Here is a tiny trained network, its code and every weight. The questions are about switching its units off for an input and a target symbol, where a switched-off unit gives its printed mean instead of its output.

import numpy as np


def w(rows, s, z=0):
    codes = np.array(rows[::2]) - 128.0
    scale = np.full(codes.shape[1], s)
    scale[-1] = z or s
    return codes * scale


def f(y):
    return y / 2 * (1 + np.tanh(0.7978845608 * (y + 0.044715 * y**3)))


def softmax(a):
    e = np.exp(a - a.max(-1, keepdims=True))
    return e / e.sum(-1, keepdims=True)


def log_softmax(a):
    a = a - a.max(-1, keepdims=True)
    return a - np.log(np.exp(a).sum(-1, keepdims=True))


def net(x, mask):
    ids = ['ΔΠΨαβγεζηθλξστφω'.index(c) for c in x.split()]
    T = len(ids)
    res = E[ids] + P[:T]
    u = 0
    for l in range(2):
        q, k, v = (res @ M[l].T for M in (Q, K, V))
        z = softmax(np.where(np.tri(T) > 0, q @ k.T / 4**0.5, -1e9)) @ v
        res = res + np.where(mask[u], z, O[l][:, -1]) @ O[l][:, :-1]
        u += 1
        y = f(res @ A[l][:, :-1].T + A[l][:, -1])
        res = res + np.where(mask[u : u + 8], y, B[l][:, -1]) @ B[l][:, :-1]
        u += 8
    return log_softmax(res[-1] @ U[:, :-1].T + U[:, -1])


Q, K, V, O, A, B = {}, {}, {}, {}, {}, {}
E = w([
[132,188,101],'Δ',
[119,184,68],'Π',
[126,178,120],'Ψ',
[126,192,32],'α',
[71,156,91],'β',
[139,168,160],'γ',
[161,193,155],'ε',
[146,172,143],'ζ',
[100,93,134],'η',
[171,150,197],'θ',
[150,160,169],'λ',
[250,117,56],'ξ',
[179,150,96],'σ',
[100,41,149],'τ',
[227,167,155],'φ',
[178,114,127],'ω',
],0.018)
P = w([
[137,254,201],'0',
[80,240,139],'1',
[78,246,145],'2',
[74,252,90],'3',
[69,195,62],'4',
[72,204,95],'5',
[88,151,46],'6',
[110,152,66],'7',
[141,113,41],'8',
[142,120,69],'9',
[176,113,101],'10',
[219,91,110],'11',
[200,85,91],'12',
[188,77,89],'13',
],0.0017)
Q[0] = w([
[109,71,180],'0.h0',
[35,116,75],'0.h0',
[100,200,254],'0.h0',
[125,69,140],'0.h0',
],0.0082)
K[0] = w([
[150,166,182],'0.h0',
[2,223,131],'0.h0',
[145,101,164],'0.h0',
[87,121,175],'0.h0',
],0.0058)
V[0] = w([
[176,163,226],'0.h0',
[230,140,30],'0.h0',
[162,79,2],'0.h0',
[92,232,140],'0.h0',
],0.0052)
O[0] = w([
[32,90,2,53],'0.h0',
[53,178,198,254],'0.h0',
[102,69,87,215],'0.h0',
[162,71,138,243],'0.h0',
],0.0062,0.0026)
A[0] = w([
[132,127,122,107],'0.n0',
[131,146,153,42],'0.n1',
[151,252,141,145],'0.n2',
[147,126,168,49],'0.n3',
[148,149,36,4],'0.n4',
[219,76,150,229],'0.n5',
[104,133,139,156],'0.n6',
[117,122,113,42],'0.n7',
],0.016,0.0027)
B[0] = w([
[146,132,133,126],'0.n0',
[62,70,159,120],'0.n1',
[97,40,158,254],'0.n2',
[51,112,216,121],'0.n3',
[155,44,178,194],'0.n4',
[162,255,193,171],'0.n5',
[102,193,74,138],'0.n6',
[110,136,182,120],'0.n7',
],0.0065,0.0078)
Q[1] = w([
[155,197,216],'1.h0',
[218,154,91],'1.h0',
[254,195,170],'1.h0',
[86,121,141],'1.h0',
],0.0063)
K[1] = w([
[93,2,14],'1.h0',
[93,101,97],'1.h0',
[64,111,37],'1.h0',
[102,168,191],'1.h0',
],0.0057)
V[1] = w([
[41,141,192],'1.h0',
[66,32,42],'1.h0',
[221,1,152],'1.h0',
[70,78,239],'1.h0',
],0.0088)
O[1] = w([
[248,209,103,196],'1.h0',
[185,84,1,52],'1.h0',
[193,43,186,163],'1.h0',
[244,129,199,250],'1.h0',
],0.0098,0.0012)
A[1] = w([
[157,73,148,37],'1.n0',
[140,23,127,123],'1.n1',
[174,210,194,253],'1.n2',
[125,149,115,144],'1.n3',
[120,132,121,230],'1.n4',
[69,119,88,146],'1.n5',
[2,55,203,204],'1.n6',
[252,204,46,85],'1.n7',
],0.0093,0.005)
B[1] = w([
[112,122,244,121],'1.n0',
[196,191,165,148],'1.n1',
[79,123,105,254],'1.n2',
[102,103,121,134],'1.n3',
[124,126,74,173],'1.n4',
[184,117,131,145],'1.n5',
[137,97,101,227],'1.n6',
[71,84,157,196],'1.n7',
],0.011,0.0073)
U = w([
[120,106,113,4],'Δ',
[112,117,138,57],'Π',
[105,92,133,3],'Ψ',
[171,112,106,59],'α',
[162,110,7,138],'β',
[129,129,105,71],'γ',
[128,115,122,85],'ε',
[122,131,110,66],'ζ',
[145,128,84,118],'η',
[106,204,170,172],'θ',
[118,159,137,106],'λ',
[62,11,128,30],'ξ',
[133,85,105,114],'σ',
[178,64,150,196],'τ',
[78,141,169,107],'φ',
[37,136,76,236],'ω',
],0.011,0.0066)

Each question gives the input, a string of symbols that net reads in full, and the target symbol t.
The units are the heads (4 rows each of Q, K, V and O) and the neurons (one row each of A and B). Each row of codes is followed by its name. A weight is (code - 128) times the scale printed after its matrix; where a second scale follows, it is the last column's (O, A, B and U).
mask holds one flag per unit, layer by layer, with each layer's heads first. A switched-off unit (its flag False) gives its mean, the last column of its rows in O or B, instead of its output. The means were averaged over made-up inputs and are rounded, as every weight is.
A unit's drop is (log p(t) with every unit on - log p(t) with that unit switched off) / (log p(t) with every unit on - log p(t) with every unit switched off).
The circuit of an input: a set's keep is (log p(t) with only the set's units on - log p(t) with every unit switched off) / (log p(t) with every unit on - log p(t) with every unit switched off). Starting from the 12 units with the biggest drops (on a tie, the unit counted first), units are removed one at a time, each time the one whose removal leaves the highest keep (on an exact tie, the one counted first), for as long as the keep stays at least 0.8.
units of the circuit, in order: the units of the circuit, biggest drop first
unit that matters most: the unit with the biggest drop
k most important neurons: the k neurons with the biggest drops, biggest first
top k neurons in layer l: the k neurons of layer l with the biggest drops, biggest first
drop when u is switched off: that unit's drop, to one decimal
input α Δ β β Ψ β ω β ζ, target ω: units of the circuit, in order : 0.n4, 1.h0, 1.n2
input β ξ ξ β λ, target ξ: unit that matters most : 0.h0
input β β λ ξ β θ, target ω: 2 most important neurons : 0.n4, 1.n2
input θ β β λ, target ω: units of the circuit, in order : 0.n4, 1.h0, 1.n2
input φ β β θ, target ω: units of the circuit, in order : 0.n4, 1.n2, 1.h0
input β α ξ ξ β Δ η ξ α, target ξ: 3 most important neurons : 0.n5, 0.n2, 1.n6
input β γ θ ω, target ω: top 2 neurons in layer 1 : 1.n2, 1.n7
input λ β Π β η β ξ, target ω: units of the circuit, in order : 0.n5, 1.n7, 1.n2
input β τ β β φ, target ω: units of the circuit, in order : 0.n5, 1.h0, 1.n2, 1.n7
input β α β Π α Ψ β, target β: units of the circuit, in order : 0.n5, 1.h0, 1.n5
input α σ β β α Π α θ α, target τ: 2 most important neurons : 0.n4, 0.n2
input η β σ β α α τ β ξ ξ β, target ξ: units of the circuit, in order : 1.h0, 0.n5
input θ β ξ Π η ξ α ζ β β η ω, target ω: top 3 neurons in layer 0 : 0.n5, 0.n2, 0.n4
input ξ ξ Π Π γ ξ β α β ξ α γ ξ γ, target ξ: top 2 neurons in layer 0 : 0.n2, 0.n5
input β α ζ β ε α, target τ: unit that matters most : 0.n2
input β α ξ β ξ α ξ ξ α, target ξ: 3 most important neurons : 0.n5, 1.n6, 0.n2
input Π β α α β, target β: drop when 1.h0 is switched off : 0.4
input β β β ξ, target ω: drop when 0.n5 is switched off : 0.5
input ξ β ζ β γ β β γ λ, target ω: drop when 1.n2 is switched off : 0.3
input σ β θ θ β θ β β β γ β α β σ, target ω: unit that matters most : 1.n7
